Below is a small trained network, with its code and all its weights. Each question gives an input and a class and asks what happens when units are switched off, that is, made to give their printed mean instead of their output.

import numpy as np


def w(rows, s, z=0):
    codes = np.array(rows[::2]) - 128.0
    scale = np.full(codes.shape[1], s)
    scale[-1] = z or s
    return codes * scale


def norm(h):
    return h / np.sqrt((h * h).mean(-1, keepdims=True) + 1e-5)


def f(y):
    return np.maximum(y, 0)


def log_softmax(a):
    a = a - a.max(-1, keepdims=True)
    return a - np.log(np.exp(a).sum(-1, keepdims=True))


def net(x, mask):
    res = np.array(x, float).reshape(1, 3) / 4 @ E
    u = 0
    for l in range(2):
        y = f(norm(res) @ A[l][:, :-1].T + A[l][:, -1])
        res = res + np.where(mask[u : u + 10], y, B[l][:, -1]) @ B[l][:, :-1]
        u += 10
    return log_softmax(norm(res)[-1] @ U[:, :-1].T + U[:, -1])


A, B = {}, {}
E = w([
[71,2,65,165,165,101],'x0',
[83,115,200,57,209,104],'x1',
[136,134,104,128,54,16],'x2',
],0.0071)
A[0] = w([
[98,79,115,104,114,116,131],'L0N0',
[178,164,220,79,94,144,99],'L0N1',
[103,151,131,96,176,176,58],'L0N2',
[101,132,131,150,197,175,112],'L0N3',
[117,87,254,106,155,111,48],'L0N4',
[134,211,134,133,143,144,73],'L0N5',
[136,111,100,109,52,89,138],'L0N6',
[117,136,135,106,140,190,4],'L0N7',
[180,121,129,133,75,140,109],'L0N8',
[84,95,231,46,125,95,115],'L0N9',
],0.0088,0.0016)
B[0] = w([
[32,161,191,21,95,127,187],'L0N0',
[60,92,199,68,46,116,253],'L0N1',
[130,120,91,167,163,64,193],'L0N2',
[183,146,28,44,136,144,208],'L0N3',
[75,169,153,227,189,183,220],'L0N4',
[119,46,80,3,64,147,204],'L0N5',
[195,156,165,113,217,137,207],'L0N6',
[237,91,43,166,143,191,172],'L0N7',
[114,42,201,176,172,153,184],'L0N8',
[107,242,128,241,136,101,246],'L0N9',
],0.0054,0.0053)
A[1] = w([
[68,178,105,86,124,181,151],'L1N0',
[134,90,109,160,104,161,130],'L1N1',
[90,76,134,160,158,146,123],'L1N2',
[53,62,97,144,178,124,179],'L1N3',
[58,10,75,93,126,80,154],'L1N4',
[126,97,167,174,79,63,2],'L1N5',
[192,95,96,91,170,223,169],'L1N6',
[151,169,183,115,106,16,86],'L1N7',
[216,107,115,187,72,148,206],'L1N8',
[150,149,121,140,137,2,88],'L1N9',
],0.0094,0.003)
B[1] = w([
[166,60,82,122,40,99,207],'L1N0',
[63,213,174,113,167,114,172],'L1N1',
[114,121,164,109,37,126,191],'L1N2',
[155,175,184,99,69,101,254],'L1N3',
[160,154,125,80,81,203,249],'L1N4',
[133,110,106,119,137,68,167],'L1N5',
[186,80,75,193,170,36,245],'L1N6',
[158,33,2,147,163,183,235],'L1N7',
[14,180,200,107,198,115,222],'L1N8',
[205,98,131,186,215,198,206],'L1N9',
],0.0072,0.0059)
U = w([
[254,30,40,197,219,132,159],'0',
[136,79,177,64,12,157,226],'1',
[32,191,213,238,186,114,1],'2',
],0.0087,0.00083)

Each question gives the input, the list of numbers given to net, and the class t.
The units are the neurons (one row each of A and B). Each row of codes is followed by its name. A weight is (code - 128) times the scale printed after its matrix; where a second scale follows, it is the last column's (A, B and U).
mask holds one flag per neuron, layer by layer. A switched-off neuron (its flag False) gives its mean, the last column of its row in B, instead of its output. The means were averaged over made-up inputs and are rounded, as every weight is.
A unit's drop is (log p(t) with every unit on - log p(t) with that unit switched off) / (log p(t) with every unit on - log p(t) with every unit switched off).
The circuit of an input: a set's keep is (log p(t) with only the set's units on - log p(t) with every unit switched off) / (log p(t) with every unit on - log p(t) with every unit switched off). Starting from the 12 units with the biggest drops (on a tie, the unit counted first), units are removed one at a time, each time the one whose removal leaves the highest keep (on an exact tie, the one counted first), for as long as the keep stays at least 0.8.
units of the circuit, in order: the units of the circuit, biggest drop first
top k neurons: the k neurons with the biggest drops, biggest first
top k neurons in layer l: the k neurons of layer l with the biggest drops, biggest first
drop of u: that unit's drop, to one decimal
input [-4,2,-5], class 0: units of the circuit, in order : [L1N6; L0N7]
input [-2,-5,2], class 2: units of the circuit, in order : [L1N8]
input [8,8,5], class 1: top 3 neurons in layer 1 : [L1N4; L1N3; L1N8]
input [-6,-8,-5], class 2: top 3 neurons in layer 1 : [L1N8; L1N4; L1N7]
input [-7,-8,8], class 0: top 3 neurons in layer 1 : [L1N7; L1N3; L1N9]
input [7,-3,6], class 1: top 3 neurons : [L1N4; L0N9; L1N6]
input [-2,-8,6], class 2: units of the circuit, in order : [L1N8; L0N8]
input [-5,-7,5], class 2: top 2 neurons : [L1N8; L0N8]
input [7,-1,6], class 1: top 2 neurons : [L1N4; L0N9]
input [8,8,2], class 1: top 2 neurons in layer 0 : [L0N0; L0N6]
input [-6,-8,-2], class 2: top 4 neurons : [L1N8; L0N8; L0N0; L1N4]
input [-1,4,4], class 0: top 3 neurons in layer 1 : [L1N7; L1N8; L1N9]
input [7,2,-6], class 1: top 2 neurons in layer 0 : [L0N6; L0N0]
input [-3,7,8], class 0: units of the circuit, in order : [L1N7]
input [-6,-7,4], class 2: top 2 neurons in layer 1 : [L1N8; L1N0]
input [0,-5,4], class 2: top 2 neurons in layer 1 : [L1N8; L1N6]
input [3,7,3], class 2: top 2 neurons in layer 0 : [L0N9; L0N4]
input [-2,5,-7], class 0: top 2 neurons in layer 0 : [L0N3; L0N7]
input [3,4,1], class 2: top 3 neurons : [L0N9; L0N5; L0N1]
input [-5,1,6], class 0: top neuron in layer 1 : [L1N7]
input [-1,-7,-3], class 2: drop of L1N8 : 0.4
input [-1,-2,5], class 0: drop of L1N7 : 0.2
input [8,3,2], class 1: drop of L1N9 : 0.0
